Below is a small trained network, with its code and all its weights. Each question gives an input and a class and asks what happens when units are switched off, that is, made to give their printed mean instead of their output.

import numpy as np


def w(rows, s, z=0):
    codes = np.array(rows[::2]) - 128.0
    scale = np.full(codes.shape[1], s)
    scale[-1] = z or s
    return codes * scale


def f(y):
    return y / 2 * (1 + np.tanh(0.7978845608 * (y + 0.044715 * y**3)))


def log_softmax(a):
    a = a - a.max(-1, keepdims=True)
    return a - np.log(np.exp(a).sum(-1, keepdims=True))


def net(x, mask):
    res = np.array(x, float).reshape(1, 6) / 4 @ E
    y = f(res @ A[0][:, :-1].T + A[0][:, -1])
    res = res + np.where(mask, y, B[0][:, -1]) @ B[0][:, :-1]
    return log_softmax(res[-1] @ U[:, :-1].T + U[:, -1])


A, B = {}, {}
E = w([
[131,118,145,110,123,118,137,99,117,125,120],'x0',
[142,98,82,20,232,117,109,185,89,122,115],'x1',
[70,163,114,160,163,174,170,113,79,123,41],'x2',
[94,213,209,157,254,97,80,66,157,136,197],'x3',
[113,106,145,121,141,137,156,142,139,161,143],'x4',
[150,126,138,133,133,152,101,133,133,148,119],'x5',
],0.014)
A[0] = w([
[186,106,176,109,136,29,53,118,180,128,254,38],'N0',
[75,204,176,122,164,96,69,118,156,140,149,72],'N1',
[83,192,202,250,72,124,132,46,196,136,168,146],'N2',
[85,101,140,153,149,166,141,130,78,114,146,1],'N3',
[147,73,116,167,165,105,132,107,149,100,99,76],'N4',
[122,145,106,52,233,103,92,137,104,135,151,88],'N5',
[144,137,89,60,253,117,105,138,87,99,150,180],'N6',
[94,162,130,145,173,168,131,93,101,142,74,24],'N7',
[75,156,190,138,228,112,89,85,141,116,164,134],'N8',
[18,184,184,196,232,154,139,109,61,123,25,43],'N9',
[127,230,203,153,224,100,121,95,166,116,166,51],'N10',
],0.0091,0.0026)
B[0] = w([
[187,176,12,190,183,63,209,68,188,145,189,237],'N0',
[118,69,93,137,91,97,110,150,119,124,73,200],'N1',
[109,137,238,105,188,203,72,138,27,151,194,250],'N2',
[151,118,106,125,140,149,100,148,144,166,150,135],'N3',
[131,123,138,115,120,114,116,95,130,158,111,126],'N4',
[120,205,195,99,132,173,70,113,77,123,127,210],'N5',
[67,157,232,93,128,156,92,120,92,129,186,222],'N6',
[136,163,118,162,126,120,178,82,186,139,114,162],'N7',
[108,64,82,95,74,129,120,148,101,42,82,225],'N8',
[212,161,97,191,170,56,208,110,200,226,149,213],'N9',
[119,65,119,96,49,143,177,170,144,101,53,235],'N10',
],0.011,0.021)
U = w([
[86,180,251,119,172,178,82,123,80,107,181,252],'0',
[127,28,76,113,38,135,148,168,137,80,36,102],'1',
[195,198,64,165,203,79,185,91,201,151,163,23],'2',
],0.012,0.0022)

Each question gives the input, the list of numbers given to net, and the class t.
The units are the neurons (one row each of A and B). Each row of codes is followed by its name. A weight is (code - 128) times the scale printed after its matrix; where a second scale follows, it is the last column's (A, B and U).
mask holds one flag per neuron, in row order. A switched-off neuron (its flag False) gives its mean, the last column of its row in B, instead of its output. The means were averaged over made-up inputs and are rounded, as every weight is.
A unit's drop is (log p(t) with every unit on - log p(t) with that unit switched off) / (log p(t) with every unit on - log p(t) with every unit switched off).
The circuit of an input: a set's keep is (log p(t) with only the set's units on - log p(t) with every unit switched off) / (log p(t) with every unit on - log p(t) with every unit switched off). Starting from all 11 units, units are removed one at a time, each time the one whose removal leaves the highest keep (on an exact tie, the one counted first), for as long as the keep stays at least 0.8.
circuit, biggest first: the units of the circuit, biggest drop first
k most important neurons: the k neurons with the biggest drops, biggest first
drop when u is switched off: that unit's drop, to one decimal
input [8,0,7,5,7,-5], class 2: circuit, biggest first	(N9)
input [-3,2,-4,-2,6,7], class 2: circuit, biggest first	(N2 N10)
input [0,4,-4,6,-5,-1], class 1: 3 most important neurons	(N10 N2 N8)
input [-2,-5,5,8,8,-4], class 1: 2 most important neurons	(N10 N8)
input [2,-5,-2,8,-3,1], class 1: 2 most important neurons	(N10 N8)
input [-7,3,-4,6,2,-8], class 1: 2 most important neurons	(N10 N8)
input [4,-2,7,-6,2,0], class 2: 4 most important neurons	(N10 N8 N1 N9)
input [-3,-2,3,8,-1,-7], class 1: 2 most important neurons	(N10 N8)
input [-1,-7,8,-4,3,-7], class 2: 3 most important neurons	(N9 N6 N5)
input [-2,-1,-7,-6,3,2], class 2: 3 most important neurons	(N10 N8 N1)
input [-6,-5,2,-5,0,-5], class 0: 3 most important neurons	(N10 N8 N0)
input [2,8,6,-8,5,-5], class 0: 4 most important neurons	(N10 N8 N6 N1)
input [1,-4,5,-1,4,6], class 2: 2 most important neurons	(N9 N6)
input [4,2,-4,6,-4,6], class 1: circuit, biggest first	(N10)
input [7,8,6,-4,-6,-8], class 0: 2 most important neurons	(N0 N6)
input [-2,-3,-5,7,-2,-8], class 1: 2 most important neurons	(N10 N8)
input [4,0,-2,5,6,-7], class 1: drop when N10 is switched off	0.2
input [5,-6,-8,-7,-3,-8], class 2: drop when N4 is switched off	0.0
input [-6,-7,0,-6,-8,0], class 0: drop when N10 is switched off	0.1
input [-4,-8,-5,-8,5,-4], class 0: drop when N1 is switched off	0.1
input [1,2,1,4,0,-2], class 1: most important neuron	(N2)
